Zume: [127 106 168 139  97 106 164 151 130 110 126  99 129 128 172 105  94 208
 131 185 154 123 185 176  80  97 113 107 123 116 143 130 132]
bigo: [127 125 168 139  97 106 164 151 130 110 126  99 129 128 172 116 131  94
 208 185 154 123 185 176  80  97 118 165 123 116 143 130 132]
vuzu: [105 164 151 130 110 106 164 151 130 110 126  99 129 128 172 116 131  94
 208 149 154 123 185 176  80  97 118 165 123 116 143 130 132]
asked: [127 106 168 139  97 106 164 151 130 110 126  99 129 128 172 105  94 208
 131 185 154 123 185 176  80  97 113 107 123 116 143 130 132]  Zume
asked: [127 125 168 139  97 106 164 151 130 110 126  99 129 128 172 116 131  94
 208 185 154 123 185 176  80  97 118 165 123 116 143 130 132]  bigo
asked: [105 164 151 130 110 106 164 151 130 110 126  99 129 128 172 116 131  94
 208 149 154 123 185 176  80  97 118 165 123 116 143 130 132]  vuzu

maden: [128 134 115 129 111 114 149 133 105 124 175 126 134 116 179 104 124 117
 119 176 187 134  99 123 103 132 125 146 131 131 106 115 109 132  95 132
 126 124 123 133 128 139 145 170 114 127 142 118 161 133 145 156]
pira: [137 130 129 136 144 148 117 142 120 167  56 135 123 148  95 150 134 125
 135 107  81 131 142 121 154 130 140 124 131 120 128 131 123 128 150 124
 135 149 117 125 119 125 123 131 135 131 114 131  90 136  90 115]
fil: [129 133 118 130 118 122 141 135 108 132 155 127 131 123 163 113 126 119
 122 162 170 134 106 122 111 132 127 142 131 129 112 118 112 131 107 130
 128 128 122 131 126 137 139 161 119 128 136 120 146 134 135 149]
bisav: [137 129 131 137 149 153 112 144 121 174  42 136 120 152  85 155 135 125
 138 102  71 130 148 121 158 129 142 121 128 119 129 134 123 127 159 123
 135 152 116 124 117 124 117 126 138 132 110 131  82 137  85 111]
Zepa: [133 131 127 134 133 135 127 140 116 152  95 132 127 137 121 137 131 122
 130 127 114 132 128 121 137 130 135 130 130 124 122 126 119 130 134 125
 132 142 119 126 121 130 132 143 128 130 122 128 113 137 108 126]
fip: [126 125  96 143 136 129 135 146 127 136 128 124 116 138 118 146 131 126
 129 122 125 133 130 116 146 131 123 125 148 126 106 109 166 134 129 125
 128 129 122 120 135 126  83 115 123 126 120 136 124 120 165 110]
Zikiz: [131 126 146 119 128 118 124 139 120 158 133 135 136 129 136 121 120 136
 126 122 138 136 127 125 138 122 123 130 130 126 125 144 178 138 132 126
 131 137 125 121 128 117 100 122 136 120 134 146 126 120 143 140]
piz: [112 139  99 127 133 125 128 137 117 145 139 122 131 127 108 128 132 120
 124 153 127 121 127 114 130 127 126 120 148 127 106 119 162 122 126 144
 128 136 128 131 134 132 117 140 110 134 134 145 127 118 119 149]
lin: [131 128 144 121 129 122 123 134 122 157 139 136 135 135 131 127 121 136
 127 135 126 134 125 127 135 122 125 130 130 126 117 145 170 139 135 130
 130 138 127 126 130 119 101 118 125 118 130 144 126 124 147 138]
back: [114 127 130 122 131 137]  Zepa
back: [134 130 119 126]  Zepa

bebo: [169  55 141 188 181 148]
Rufa: [ 55 140 188 181 188 148]
Nik: [119  52 180 115 105  47]
Mobu: [ 58 120 124  79 112 115]
back: [ 79 124]  Mobu
back: [148 181 188]  bebo
back: [188 141  55]  bebo

nisif: [110  85 163 160 147 131 141]
Lopi: [164  54 141  95  87  98 152]
lizo: [160  89 110  98 101 146 117]
Gubom: [146  85 163  88  94 143 126]
back: [110  89 160]  lizo
asked: [146  85 163  88  94 143 126]  Gubom
back: [146 101  98 110]  lizo

roviv: [160 166 159 162]
godib: [ 98 126 153 150]
lokom: [203  87 113  70]
Disa: [203  87 117 141]
vafo: [125 154 172 190]
gifop: [204  99 166 142]
figod: [135 129 132 109]
rir: [108 141  91  69]
Vul: [173 190 194  71]
bopal: [148 138 169  67]
kol: [ 65 123 206  83]
back: [190 172]  vafo
back: [ 67 169 138]  bopal

futub: [137 156 150 153 132 173 118 149 156 108  82 138 120 105 168 164  95 128
 112 124 104 136 141  74  63 150 138 126  99]
Belo: [103  70  64 107 136  91 165 169  95 103 149  92 144 197 136 104 153 119
 103 103 126 169  79 168 143 162 160  95 177]
tele: [169 127 150 132 153 155 142  79 119 127 120 145 123 166 117 157 142 114
 104 128  98 105 127  88  95  88 125 130 138]
nomim: [127 110 120 157 123 133 124  79  97 130 141 101 123 104 123 103  83  85
 121  86 163 122 139  88 143  98 116 126  99]
muri: [119 101 129 121 128 132 179 141 155 144 150  77 148  70 108 138 200 128
  91 159 168 131  79  95 113 161 117 126 225]
batu: [127 110 120 157 123 133 124  79  97 130 141 101 123 104 123 159  87 123
 164  65 165 152 109  78  94  82 152 148 196]
nasi: [ 93 129 101 105 152 162 157  85 147 140 174 143 125 125 116 103  83  85
 121  86 163 122 139  88 143  98 116 126  99]
buge: [119  58 129 121 128 132 179 141 155  91 108  70 200 128 138 159 150 144
  77 148 168 131  79  95 113 161 117 126 225]
back: [132 153 150]  futub
back: [148  77 144 150 159 138 128 200  70 108  91]  buge
back: [145 120 127 119  79 142 155 153 132 150 127 169]  tele
back: [164 123  87 159 123 104 123 101 141]  batu
back: [128 200 138 108]  muri

bita: [ 40 114 188 109]
nubet: [ 94 213  53 149]
Mab: [122  97  83  62]
gaset: [114  40 199  63]
simul: [208 221  92  84]
asked: [114  40 199  63]  gaset
back: [ 63 199  40]  gaset

lemo: [ 65 151 188 117  97  51 186 173  94 172]
dov: [ 65 131  55 103 175 110 198 112 183  71]
dib: [181 103 110 175 198 131 112  55 144 115]
tisar: [126 211  67 102 122  79  60 196 183  71]
mavas: [108  91 196 190  57  97 199  90  70 177]
Gagu: [110  79  60 167 185  74 190  39  85  59]
back: [ 51  97 117 188 151  65]  lemo
back: [ 55 112 131 198 175 110 103]  dib
back: [ 57 190]  mavas
back: [ 59  85  39 190  74]  Gagu

